Here is a tiny trained network, its code and every weight. The questions are about switching its units off for an input and a class, where a switched-off unit gives its printed mean instead of its output.

import numpy as np


def w(rows, s, z=0):
    codes = np.array(rows[::2]) - 128.0
    scale = np.full(codes.shape[1], s)
    scale[-1] = z or s
    return codes * scale


def f(y):
    return np.maximum(y, 0)


def log_softmax(a):
    a = a - a.max(-1, keepdims=True)
    return a - np.log(np.exp(a).sum(-1, keepdims=True))


def net(x, mask):
    res = np.array(x, float).reshape(1, 8) / 4 @ E
    y = f(res @ A[0][:, :-1].T + A[0][:, -1])
    res = res + np.where(mask, y, B[0][:, -1]) @ B[0][:, :-1]
    return log_softmax(res[-1] @ U[:, :-1].T + U[:, -1])


A, B = {}, {}
E = w([
[80,49,102,130,103,139,182],'x0',
[94,58,170,169,51,87,137],'x1',
[137,195,169,121,102,193,156],'x2',
[128,99,156,129,69,113,118],'x3',
[111,147,155,166,238,115,107],'x4',
[127,155,67,8,136,111,53],'x5',
[142,133,2,192,151,122,128],'x6',
[222,75,186,99,137,109,97],'x7',
],0.01)
A[0] = w([
[109,229,80,130,163,133,135,89],'n0',
[178,142,133,174,140,77,83,109],'n1',
[94,185,75,129,195,158,106,37],'n2',
[94,58,158,155,118,185,222,173],'n3',
[150,204,195,161,153,159,121,249],'n4',
[169,115,125,200,158,77,133,197],'n5',
[113,66,80,116,127,86,136,91],'n6',
[158,222,87,132,153,149,149,230],'n7',
[244,90,150,155,201,138,79,252],'n8',
[119,93,123,181,93,179,185,55],'n9',
[142,62,190,129,117,117,169,77],'n10',
[99,83,138,221,218,83,119,217],'n11',
],0.012,0.002)
B[0] = w([
[1,100,105,146,125,90,178,206],'n0',
[191,169,208,145,181,127,184,171],'n1',
[110,89,81,165,79,69,132,205],'n2',
[190,200,103,152,75,74,175,250],'n3',
[32,153,85,91,149,132,73,206],'n4',
[97,145,195,59,88,105,123,195],'n5',
[13,100,57,115,180,160,25,193],'n6',
[50,66,20,122,78,140,52,205],'n7',
[180,196,124,94,103,51,221,216],'n8',
[172,222,149,164,73,91,153,215],'n9',
[126,110,41,104,41,168,153,219],'n10',
[143,120,166,6,220,18,65,233],'n11',
],0.0079,0.013)
U = w([
[143,81,196,155,129,154,107,72],'0',
[150,122,91,209,64,165,191,4],'1',
[168,144,185,2,146,63,166,218],'2',
[78,52,63,87,118,120,86,182],'3',
],0.0098,0.0029)

Each question gives the input, the list of numbers given to net, and the class t.
The units are the neurons (one row each of A and B). Each row of codes is followed by its name. A weight is (code - 128) times the scale printed after its matrix; where a second scale follows, it is the last column's (A, B and U).
mask holds one flag per neuron, in row order. A switched-off neuron (its flag False) gives its mean, the last column of its row in B, instead of its output. The means were averaged over made-up inputs and are rounded, as every weight is.
A unit's drop is (log p(t) with every unit on - log p(t) with that unit switched off) / (log p(t) with every unit on - log p(t) with every unit switched off).
The circuit of an input: a set's keep is (log p(t) with only the set's units on - log p(t) with every unit switched off) / (log p(t) with every unit on - log p(t) with every unit switched off). Starting from all 12 units, units are removed one at a time, each time the one whose removal leaves the highest keep (on an exact tie, the one counted first), for as long as the keep stays at least 0.8.
circuit, biggest first: the units of the circuit, biggest drop first
unit that matters most: the unit with the biggest drop
k most important neurons: the k neurons with the biggest drops, biggest first
drop when u is switched off: that unit's drop, to one decimal
input [7,1,1,6,8,-8,6,-6], class 2: unit that matters most => n11
input [-4,1,6,0,-3,-2,-7,-6], class 3: 3 most important neurons => n4; n8; n11
input [8,7,-3,4,-5,1,-4,-3], class 1: circuit, biggest first => n3; n11
input [-3,-3,-2,1,-2,-5,-4,-4], class 1: 4 most important neurons => n11; n6; n5; n8
input [-6,7,4,-6,-5,-5,7,2], class 2: 3 most important neurons => n5; n10; n2
input [-3,8,-5,-4,-5,-7,-2,0], class 2: 4 most important neurons => n11; n5; n7; n2
input [-5,-2,8,2,-6,-3,-3,1], class 3: circuit, biggest first => n4; n8
input [3,8,5,-3,1,7,-1,5], class 3: 2 most important neurons => n8; n11
input [2,-6,-7,0,5,-3,5,-1], class 2: 2 most important neurons => n11; n8
input [-2,-7,7,3,-4,-4,-2,-7], class 3: 2 most important neurons => n7; n4
input [8,-4,0,4,-8,-1,-8,-2], class 1: drop when n11 is switched off => 0.2
input [7,6,6,-8,-2,5,1,-8], class 1: drop when n11 is switched off => 0.5
input [0,3,8,0,1,-2,-2,-2], class 1: drop when n11 is switched off => 0.9
input [-1,-6,5,-6,-2,1,4,5], class 3: unit that matters most => n7
